Here is a tiny trained network, its code and every weight. The questions are about switching its units off for an input and a class, where a switched-off unit gives its printed mean instead of its output.

import numpy as np


def w(rows, s, z=0):
    codes = np.array(rows[::2]) - 128.0
    scale = np.full(codes.shape[1], s)
    scale[-1] = z or s
    return codes * scale


def norm(h):
    return h / np.sqrt((h * h).mean(-1, keepdims=True) + 1e-5)


def f(y):
    return np.maximum(y, 0)


def log_softmax(a):
    a = a - a.max(-1, keepdims=True)
    return a - np.log(np.exp(a).sum(-1, keepdims=True))


def net(x, mask):
    res = np.array(x, float).reshape(1, 5) / 4 @ E
    u = 0
    for l in range(2):
        y = f(norm(res) @ A[l][:, :-1].T + A[l][:, -1])
        res = res + np.where(mask[u : u + 8], y, B[l][:, -1]) @ B[l][:, :-1]
        u += 8
    return log_softmax(norm(res)[-1] @ U[:, :-1].T + U[:, -1])


A, B = {}, {}
E = w([
[88,98,138,60,26,54],'x0',
[142,132,112,177,60,107],'x1',
[149,109,254,193,38,63],'x2',
[124,37,133,171,128,67],'x3',
[202,13,117,111,232,138],'x4',
],0.0055)
A[0] = w([
[122,136,108,192,50,112,46],'0.n0',
[63,136,47,56,140,166,141],'0.n1',
[111,161,115,78,166,150,253],'0.n2',
[153,21,71,25,147,58,177],'0.n3',
[100,25,193,82,110,156,231],'0.n4',
[242,102,128,124,255,95,64],'0.n5',
[239,161,188,150,82,142,93],'0.n6',
[39,199,149,160,75,77,157],'0.n7',
],0.0085,0.0018)
B[0] = w([
[151,80,109,45,78,132,196],'0.n0',
[182,148,178,64,82,110,226],'0.n1',
[89,144,154,118,116,46,203],'0.n2',
[87,134,78,117,210,75,232],'0.n3',
[134,187,80,177,165,179,205],'0.n4',
[1,138,116,160,136,138,232],'0.n5',
[189,192,137,123,144,53,196],'0.n6',
[69,21,146,144,93,184,253],'0.n7',
],0.0079,0.0062)
A[1] = w([
[175,169,154,127,159,56,193],'1.n0',
[72,92,81,117,90,200,250],'1.n1',
[118,73,127,115,197,199,85],'1.n2',
[111,106,113,78,117,88,134],'1.n3',
[68,227,129,71,134,170,48],'1.n4',
[99,184,66,133,72,162,202],'1.n5',
[200,121,91,106,174,174,229],'1.n6',
[82,183,247,173,144,124,162],'1.n7',
],0.011,0.002)
B[1] = w([
[213,114,56,61,198,75,201],'1.n0',
[95,109,194,147,180,113,254],'1.n1',
[99,157,176,218,92,196,178],'1.n2',
[255,175,155,209,121,164,215],'1.n3',
[206,87,163,169,134,111,254],'1.n4',
[147,73,188,112,77,105,209],'1.n5',
[135,131,196,119,119,109,145],'1.n6',
[105,163,70,127,209,115,239],'1.n7',
],0.0099,0.006)
U = w([
[112,67,214,115,69,114,183],'0',
[179,162,106,93,179,75,201],'1',
[9,152,112,152,165,123,160],'2',
[129,133,98,80,71,151,2],'3',
],0.014,0.0045)

Each question gives the input, the list of numbers given to net, and the class t.
The units are the neurons (one row each of A and B). Each row of codes is followed by its name. A weight is (code - 128) times the scale printed after its matrix; where a second scale follows, it is the last column's (A, B and U).
mask holds one flag per neuron, layer by layer. A switched-off neuron (its flag False) gives its mean, the last column of its row in B, instead of its output. The means were averaged over made-up inputs and are rounded, as every weight is.
A unit's drop is (log p(t) with every unit on - log p(t) with that unit switched off) / (log p(t) with every unit on - log p(t) with every unit switched off).
The circuit of an input: a set's keep is (log p(t) with only the set's units on - log p(t) with every unit switched off) / (log p(t) with every unit on - log p(t) with every unit switched off). Starting from the 12 units with the biggest drops (on a tie, the unit counted first), units are removed one at a time, each time the one whose removal leaves the highest keep (on an exact tie, the one counted first), for as long as the keep stays at least 0.8.
circuit, biggest first: the units of the circuit, biggest drop first
most important unit: the unit with the biggest drop
top k neurons: the k neurons with the biggest drops, biggest first
top k neurons in layer l: the k neurons of layer l with the biggest drops, biggest first
drop of u: that unit's drop, to one decimal
input [-5,5,6,6,5], class 1: circuit, biggest first : (0.n7; 1.n0)
input [-2,-7,6,5,-1], class 1: top 2 neurons : (0.n7; 0.n6)
input [-4,-8,5,-1,2], class 2: circuit, biggest first : (0.n5)
input [2,7,-1,7,2], class 1: top 3 neurons : (0.n7; 0.n5; 0.n3)
input [-6,2,5,0,-3], class 1: top 2 neurons in layer 0 : (0.n6; 0.n5)
input [-5,1,-6,-6,6], class 0: top 4 neurons in layer 1 : (1.n4; 1.n7; 1.n6; 1.n2)
input [-1,-8,-6,6,-7], class 1: top 2 neurons : (0.n2; 0.n1)
input [1,4,8,3,2], class 1: circuit, biggest first : (0.n6; 1.n0)
input [-8,-7,6,-8,6], class 2: top 2 neurons : (0.n5; 0.n1)
input [-2,1,-5,-5,8], class 2: top 2 neurons in layer 0 : (0.n5; 0.n6)
input [-6,7,-6,-3,5], class 2: top 3 neurons : (0.n5; 0.n0; 1.n3)
input [-1,-7,5,2,0], class 1: top 3 neurons : (0.n7; 0.n6; 1.n0)
input [3,4,2,4,5], class 1: top 2 neurons in layer 0 : (0.n7; 0.n3)
input [-1,-5,-1,1,-6], class 0: most important unit : 0.n7
input [-4,7,-4,-1,-2], class 0: top 2 neurons in layer 0 : (0.n6; 0.n3)
input [-8,0,-8,-8,2], class 0: top 3 neurons in layer 0 : (0.n6; 0.n3; 0.n5)
input [3,-1,-2,-4,-2], class 0: top 3 neurons in layer 0 : (0.n7; 0.n6; 0.n3)
input [0,7,-7,5,4], class 2: top 2 neurons : (0.n5; 0.n6)
input [-6,1,3,2,3], class 2: drop of 0.n5 : 1.3
input [-1,0,8,-4,-1], class 1: most important unit : 0.n6
input [-4,1,2,5,4], class 2: drop of 0.n5 : 0.2
input [-4,3,7,-2,2], class 1: drop of 1.n5 : 0.0
input [-2,8,-5,3,8], class 2: drop of 0.n5 : 0.1
